Here is a tiny trained network, its code and every weight. The questions are about switching its units off for an input and a class, where a switched-off unit gives its printed mean instead of its output.

import numpy as np


def w(rows, s, z=0):
    codes = np.array(rows[::2]) - 128.0
    scale = np.full(codes.shape[1], s)
    scale[-1] = z or s
    return codes * scale


def f(y):
    return np.maximum(y, 0)


def log_softmax(a):
    a = a - a.max(-1, keepdims=True)
    return a - np.log(np.exp(a).sum(-1, keepdims=True))


def net(x, mask):
    res = np.array(x, float).reshape(1, 5) / 4 @ E
    y = f(res @ A[0][:, :-1].T + A[0][:, -1])
    res = res + np.where(mask, y, B[0][:, -1]) @ B[0][:, :-1]
    return log_softmax(res[-1] @ U[:, :-1].T + U[:, -1])


A, B = {}, {}
E = w([
[235,190,162],'x0',
[128,128,128],'x1',
[53,222,175],'x2',
[128,128,128],'x3',
[135,178,3],'x4',
],0.014)
A[0] = w([
[126,70,240,242],'N1',
[180,60,107,250],'N2',
[231,192,160,147],'N3',
[165,163,175,114],'N4',
[111,144,133,75],'N5',
[167,99,65,172],'N6',
[56,217,167,188],'N7',
[128,190,2,154],'N8',
[78,96,76,254],'N9',
[98,65,129,236],'N10',
[140,184,97,115],'N11',
[218,105,110,149],'N12',
],0.017,0.0094)
B[0] = w([
[76,114,206,251],'N1',
[167,106,209,221],'N2',
[145,253,184,224],'N3',
[105,171,135,175],'N4',
[138,119,116,135],'N5',
[201,120,130,193],'N6',
[25,136,65,218],'N7',
[187,149,53,220],'N8',
[152,60,95,204],'N9',
[128,55,135,198],'N10',
[133,180,85,162],'N11',
[177,155,169,203],'N12',
],0.015,0.024)
U = w([
[144,42,170,222],'0',
[165,155,210,111],'1',
[208,67,76,129],'2',
[224,176,127,5],'3',
[39,84,113,240],'4',
[68,208,159,35],'5',
[105,106,10,115],'6',
[131,229,61,141],'7',
],0.012,0.0029)

Each question gives the input, the list of numbers given to net, and the class t.
The units are the neurons (one row each of A and B). Each row of codes is followed by its name. A weight is (code - 128) times the scale printed after its matrix; where a second scale follows, it is the last column's (A, B and U).
mask holds one flag per neuron, in row order. A switched-off neuron (its flag False) gives its mean, the last column of its row in B, instead of its output. The means were averaged over made-up inputs and are rounded, as every weight is.
A unit's drop is (log p(t) with every unit on - log p(t) with that unit switched off) / (log p(t) with every unit on - log p(t) with every unit switched off).
The circuit of an input: a set's keep is (log p(t) with only the set's units on - log p(t) with every unit switched off) / (log p(t) with every unit on - log p(t) with every unit switched off). Starting from all 12 units, units are removed one at a time, each time the one whose removal leaves the highest keep (on an exact tie, the one counted first), for as long as the keep stays at least 0.8.
units of the circuit, in order: the units of the circuit, biggest drop first
most important unit: the unit with the biggest drop
top k neurons: the k neurons with the biggest drops, biggest first
drop of u: that unit's drop, to one decimal
input [-4,-3,1,5,2], class 6: most important unit => N2
input [5,8,6,-3,1], class 7: top 2 neurons => N1, N2
input [0,-5,8,2,-6], class 4: units of the circuit, in order => N3, N7
input [0,-3,0,-4,1], class 2: units of the circuit, in order => N3, N1
input [-2,-3,-2,5,1], class 2: units of the circuit, in order => N1, N3
input [1,4,2,0,0], class 5: top 2 neurons => N8, N9
input [8,4,1,7,8], class 7: top 2 neurons => N11, N2
input [-6,-6,1,-7,8], class 6: top 2 neurons => N2, N12
input [-7,-3,0,0,5], class 2: top 2 neurons => N7, N9
input [1,-6,6,-8,-1], class 5: top 3 neurons => N9, N10, N8
input [-2,-7,0,-2,7], class 2: drop of N7 => 0.4
input [7,-1,6,-4,2], class 7: drop of N1 => 0.2
input [-1,-2,3,0,8], class 6: drop of N3 => 0.5
input [-6,4,3,-2,3], class 6: drop of N12 => 0.0
input [-8,2,-1,3,1], class 2: most important unit => N1
